Each row is followed by its class.
[-15   5   9   0 -24  -9   0  20   5   0  52  21   9  42  12  36  45   5
  -6 -26 -10 -15 -35 -25 -60  -3  10 -18  26 -26  48 -12  45   9   1] : z_425
[  4 -52   2   6  30 -24 -19 -22  14 -30  -2  -8  -7 -18 -42  27 -40   6
  -4  20   0  24   1  56  40 -12 -17   3 -37  38 -34  15 -22   8  -6] : z_312
[ -5  47 -28 -25 -18  33  24 -25 -48  35 -51   3 -34 -40  52 -91 -64  38
 -37 -13  15  -7 -12   5  15 -10  -9   5  64 -11  -8   8 -34   5 -28] : z_428
[-11 -58 -21   9  35  16  40  23 -32   2 -26  48 -11 -13   5 -47 -91  23
 -33   3  49 -22 -20  18  65 -70   8 -38  11 -36 -28  46 -62 -17 -73] : z_135
[  8  17   6  38  37   2 -32 -12   2  -2 -13 -22  27 -15   1  -8  15   4
  18  36 -10  45  43  -8  37   6  -4  19 -12  52  -2 -23  -5   3  30] : z_592
[ 18 -25   9  39  -5  10 -37  19  49 -12  13 -11   2  -1   3  21  50 -26
  17  10 -34 -14 -10  13  -6  58  -9  32 -61  20  15  12  36  -8  27] : z_592
[  4  -8  20  41  30   4 -17   8  26  -6 -26 -10   1   2 -22 -11 -21  -3
  12  15 -12  45  23  24  46  14 -17  25 -24  13 -11  10  -3 -17  18] : z_555
[-12  14 -29 -13  -3   6   2 -20  -7  14 -43 -35 -13 -41 -18 -34 -62  19
  -5   9   0  33  39  22  10  15 -25   7  19  26 -20 -37   5   7   5] : z_555
[ 34  40  -7 -44  27 -38  20  -4 -51 -29   0  -7   8  78 -23  25 -49  48
  12 -23  28  50  18 -39  18 -56  -1 -31  19   7 -35 -10 -29 -14 -53] : z_791
[ 26  10  18  23  35 -30   9  36   8 -17  21  23  14  76  -7  23  -6  -8
  -2 -14  15 -13   9 -11  11 -34   0 -16 -36 -12   7  26   5 -37 -31] : z_135
[ 34  -6  19  34  79 -31  20  32  21 -59   8  16  20  88  -6  32 -44  10
 -13 -10  31   3  26 -11  75 -68 -11 -29 -19 -28 -24  41 -41 -55 -42] : z_312
[ 10  27  59  42  22 -39 -28 -23  28 -11  33  35  43  57 -20  61  75 -38
  13   8 -17  18  -2  -1 -11 -17  -5  18 -36  16  32  24  18  11  51] : z_312
[ 43  16   1   6  39 -26  -3  11 -10 -34   4 -16 -17  43 -18  13 -55  25
   2 -12  15  14   7 -22  43 -32 -11 -11 -10  18 -22 -11 -27 -45 -49] : z_428
[ 19  14  34  49  53 -30 -31  -6  -8 -35  25 -19  37  54 -26  35  32  -2
  28  22  11  57  41 -26  37 -20  -7   1 -20  38   2 -29   5  -6  29] : z_818
[ -2  53 -49 -54 -30   8  46   0 -37  20 -51 -37 -35   5   7 -44 -82  37
 -14 -13  18  11  42 -10  -7 -13 -25 -31  64  -5  -8 -32  -8   7 -45] : z_135
[ 13 -34  -8  -9 -18 -22  12  21  24 -45  42 -21 -16  68 -51  73   7   4
   4 -21   8 -37  -3 -36 -37  -4 -18 -39 -15 -30   1 -31  35  -7 -23] : z_818
[ -5  56 -39 -73 -61  14  17 -43 -68  18 -60 -17 -32 -26  10 -47 -56  49
  -6  -7  11  49   1   3 -18  13 -15  -1  75  24 -16 -26 -10  42 -12] : z_791
[ 13  31  47  15 -14 -55 -25   4  37 -20  57  -6  14  97 -42 108  66  -8
  16  -9  -3  13   5 -31 -59   3   5 -17   8  16  39 -35  45   4  25] : z_425
[ -45  -53  -23  -38  -58   42  -22  -51  -56   39  -31   33  -14 -104
    1  -37   10    1   13   21  -12   15  -55   53  -20   14    5   24
   21   27  -25    5   -2   76   19] : z_791
[ 18 -63 -23  -5  20  -8  40  56  -4 -47  40  12 -12  83  -4  28 -32  22
 -19 -44  30 -64 -37 -25  15 -41   2 -53 -21 -78 -19  29 -24 -40 -77] : z_818
[ 25  48 -12   2  45 -28  43  35   3 -32  -6 -29   7 113  -4  14 -74  63
 -33 -30  44  20  46 -39  39 -63   3 -61  53 -45   1  -5 -28 -55 -68] : z_425
[-13 -51  -5 -14  27  -3  19   0 -33 -11  23  41 -15  16 -18 -19 -69  44
 -16 -19  30   4 -58  26  52 -51  10  -9   1  -8 -56  49 -81   5 -76] : z_201
[-19  68 -29  -3 -15   4  33  21 -12   7  27  21  26  66  44 -40 -13  26
 -25 -48   9 -34 -18 -49 -33 -36   4 -12  38 -57  21   9   6 -17 -45] : z_201
[-27  35 -61 -69 -55  38  30 -15 -65  39 -53  -7 -31 -61  50 -96 -68  40
  -5 -14   2  35  10 -10 -10  18 -29  -5  97  -3   3 -38  -4  35  -9] : z_555
[ 15  79  -6 -23 -38  -8  -1 -19 -18   6 -12 -23 -17  17   7  -9  -6  20
  -4 -17  -9   7   8 -40 -41   7 -21  -2  42   7  26 -43  27  -1   2] : z_428
[ -11   45  -29    0  -21   37  -36  -64   -8   39  -64  -56  -13 -101
   49  -90  -34   18   -4   36  -19   38   44   48    8   64  -25   58
   18   82  -18  -24   -9   41   47] : z_592
[-24  -5 -18  26  -4  35 -13  12   5   7   2   2  27 -31  33 -19  33 -16
  15  10 -16 -19   5 -29 -22   7  -6   8  -1   0  22 -28  34   4  21] : z_592
[  9  21 -33  18  40   2  23  51  16 -30   7 -41  14  40 -11  16 -45  19
   6 -10   4   1  63 -72  13 -38 -23 -33  12 -39   1 -62  41 -52 -40] : z_555
[-14 -11  59  43  29 -13 -30   1  -5  12  45  59  43  33  21  20  72 -14
   4  -3   5  -2 -55  15  -8 -17  43  13 -13  -4  25  49 -13  10  31] : z_425
[ 17  42 -31 -61 -16 -43  58   1 -16 -19   3 -10  -7 109 -30  40 -69  60
 -26 -39  43 -14  -2 -75 -59 -81   8 -77  64 -64 -20 -13 -21 -14 -82] : z_791
[-20  -5  -8 -48  -7   8  17 -28 -71  18 -44  19 -32 -27 -12 -41 -86  56
  -4  -4  29  56 -22  23  42 -13  -6 -19  70   8 -43  19 -91  33 -28] : z_555
[-32 -82  -6  -7 -50  39  -3   0  20 -14   2  43 -40 -56  -1  -3  -5 -22
  -7  -5 -24 -33 -65  63 -16  28 -24  10 -18 -15  -2  40  17  32   3] : z_312
[ 24  20   0  46  22   8  11  33  43 -28 -16 -13  15  59  21  -4  -7   3
 -12  -6  -3 -27  30 -20  24   8 -11   0 -15 -23   2  11   5 -45 -10] : z_592
[-11 -16 -43 -69 -63  35  -6 -23 -49   4 -26  -9 -45 -66   4 -37 -36  30
  20  -4 -17  32 -31  21 -19  30 -21  10  31  28 -25 -16  11  45 -15] : z_791
[-18  -6  -1 -22 -31 -10  -8 -24  -3   7   4 -19 -22  -1 -31  31 -12  23
  -5   4   6  18  -8  22 -26  10   1 -14  41  25   3 -33   5  33   0] : z_425
[-22 -49  -6  42  41   5  15  29   7 -31  31  45  25  13  12  10 -19   0
 -15  -1   9 -31 -26 -19  18 -72   5 -27 -10 -45   4  21  -9 -20 -33] : z_312
[-22  51 -88 -53 -55  16  31   2  -4   3 -11 -81 -24 -24  -6 -32 -69  43
 -20 -21 -11   0  33 -37 -39  13 -40 -13  63  -4   6 -92  46   6 -45] : z_201
[  4   4   9  29  29 -14   2 -10   0  -1 -16  16  10  17  -5 -20 -29  14
 -22  -3  15 -22 -15 -11  16 -45   8  -5   5 -18 -11  21 -35 -27 -17] : z_428
[ -6  10  -9  -4 -68  28   3   9  28  10   1   4 -16  12  18   7  53 -11
   7 -11 -32 -32 -23 -22 -63  51 -13   5  10 -23  40  -9  54  22  17] : z_592
[-25 -48 -47 -40 -36  34  18  20 -26   3   4  -5 -47 -37  23 -25 -57  34
 -13 -16   3  -3 -45  28  -2  12  -1 -21  53  -8  -4 -15  -9  20 -49] : z_425
[ 15  10  22  38  37 -14 -19  43  39 -38  41 -25  15  61 -16  60  14   4
   5  -8  -6   7  12 -18  12   3   1 -12 -10  -3  23 -15  34 -42 -10] : z_425
[ -8  71 -17  12 -29  -1  -4   0  31  22  -4 -38  23   6   6  -1  37 -14
   4  -3 -30 -10  51 -48 -70  28 -21  13  14 -12  45 -66  97   0  44] : z_555
[ 25   0  12   7 -13 -20  10  32   9 -30  52  23 -17  72 -14  56  11   4
  -3 -33  -1 -41 -49 -57 -42 -27   0 -31   2 -42  18  -5  22 -26 -46] : z_428
[ 29 -31 -52 -30  -6  23   6  26   0 -43 -26 -38 -32 -16 -22  -8 -67  15
  12 -11  -2   7  14  22  37  16 -26  -1 -33  11 -43 -17  27 -28 -50] : z_791
[ 27  -2  23  54  55 -17  -1  22  29 -28 -26   6  17  58 -17  -5 -43   4
  -5   3  15  40  37  12  75 -17 -17   3 -20  -9 -15  33 -29 -46  -8] : z_555
[ 27 -55  33  60  25 -26  -4  38  77 -41  24  19  -3  58 -68  71  -2 -35
 -12   5   1 -45  -2  28  11 -11  -8 -17 -81 -20  -4  35  25 -40 -22] : z_135
[-15  15 -27  48  30  48 -15  26  13   8 -32 -27  27 -65  29 -61  -6 -18
  12  21 -25  11  46  -6  38  23 -19  33  -8   3  12 -36  51 -26  29] : z_555
[ -8  63  10 -91 -72 -40  27 -80 -89  49  -5  21 -32  24 -40  40  20  54
  -3  -8  13  35 -27 -34 -88 -24  14  -9  66  26  -5 -39  14  95  -1] : z_791
[  9  -7 -14 -65 -45   3  18 -31 -42 -10 -30  -5 -53  14 -12   3 -71  59
  -1  -5  27  32 -19   6  11   7 -15 -33  61  16 -36   2 -74  38 -48] : z_592
[ 12 -30 -35 -44  16   4  16  -2 -52 -14 -34  -2 -28 -15 -12 -28 -84  46
  -4  -5  22  32  -8  24  52 -26  -4  -9   6  17 -60  12 -44  -4 -56] : z_791
[-29 -21   1 -24 -88  32 -10 -30  -8  32 -15  43 -20 -36  32 -34  39  -3
   6   1 -23 -13 -69  21 -64  52   3  15  34   0  20  28  -5  69  34] : z_592
[ 13  35  22 -30 -23 -30 -14 -31 -32   8  18   9   1  36 -10  38  32  14
  24  -1  -7  42 -20 -29 -30  18  -2   1  22  46  16 -17 -21  38  15] : z_592
[  3  27   1  25  22 -17 -21 -24  31 -13  -7 -38  13  20 -45   1 -31   3
   8  14  -1  36  39  21  35  -3 -19  28 -22  49 -26 -23  -6 -10  -2] : z_201
[   4   24   26  -36  -74  -39  -15  -30   12   -7   49    2   -7   66
  -43   95   64   -1   37   -5  -21    6  -23  -61 -114   17   -7  -20
   23   21   34  -52   37   52   21] : z_592
[ -5 -35  -2   4  -6  18 -15  -7  -9  -5  11   9  -4 -20  -8  17   8   5
  17  20  -4   4 -16  -4   5   3   2  -7  -2  21 -12 -14 -14  25  -5] : z_592
[-19  32  24  25 -15  -2 -12 -13   9  11  19  41  32   3  32  -6  65 -26
  -6   1 -24 -15 -27  -2 -46  -2   6  21  -8 -11  45  20  36  23  50] : z_312
[-31  89 -34 -25 -45  17  -3 -28 -24  37 -14 -35   9 -12  30 -65   3  23
   6  -7 -22  44  27 -20 -36  17 -20  28  63  24  19 -46  31  37  16] : z_201
[  1 -53  25 108  63  24 -28  30  47 -31  21  18  44  12   5  -3  48 -43
   5  21  -1 -32   5  14  51  -8   4  22 -74 -18   1  33  26 -33  28] : z_818
[-12  82 -11 -15  18  -5  -6 -25 -56  34 -27 -46   6 -24  -6 -25 -26  32
  15  31   3  75  64 -24  10 -19  -8  -2  52  59   6 -61   5  26   5] : z_135
[  0  25   9   2   4 -18 -23 -57 -37  23 -24 -17  11 -10  -4 -29  16  13
   2  23  16  51  26  24  17   9  -3  21  16  53  -7  -7 -18  46  49] : z_818
[ -8   0 -31  -1  12  16 -11  -2 -10   3  -6 -25  -7 -33   5 -55 -47  18
  -3   5  -8  31  -2  36  49  14  -9  36 -16  40 -25 -11  -7  -1 -25] : z_201
[ -5  26 -39 -32 -15  -7  12  -3  -7   8 -23 -52 -22  -9 -15 -14 -59  32
  -1  -1  -4  30  33 -19 -22  11 -23  -6  38  11  -7 -59  24   5 -13] : z_555
[ -9  -3   7   4 -27   2 -20 -39  -7  12 -11  17 -19 -35 -12 -20 -17   8
  -8   5  -5  -8 -36  18 -21  -5  -2   9  12  16  -8   5 -16  19   5] : z_428
[  6 -33 -28 -27 -15   8  44  22 -15 -21 -22  21 -33  44  17 -18 -75  50
 -29 -24  31 -23 -29  -8  22 -17  -5 -43  41 -45 -25  38 -63 -11 -71] : z_592
[ -6  51  27  66  73 -32 -18  14  10 -18  44  14  86  51  24  37  60 -25
   4   8 -11   1  31 -62  -3 -61   4   1  -8  -6  40 -16  23 -27  33] : z_312
[ 29  -9 -21  52  42  10  -6  26  56 -18 -42 -53  -9  -9 -24 -16 -64 -18
 -10  26   4  -3  71  44  69   5 -29   9 -57  20 -24  -4  18 -51 -21] : z_135
[-31 -22 -44 -30 -34  34   6 -11 -39   8 -19   9 -14 -57   9 -33 -31  19
   4   9   0   3 -21  -8 -19 -13  -2  -2  37   4 -14 -32  30  28 -20] : z_791
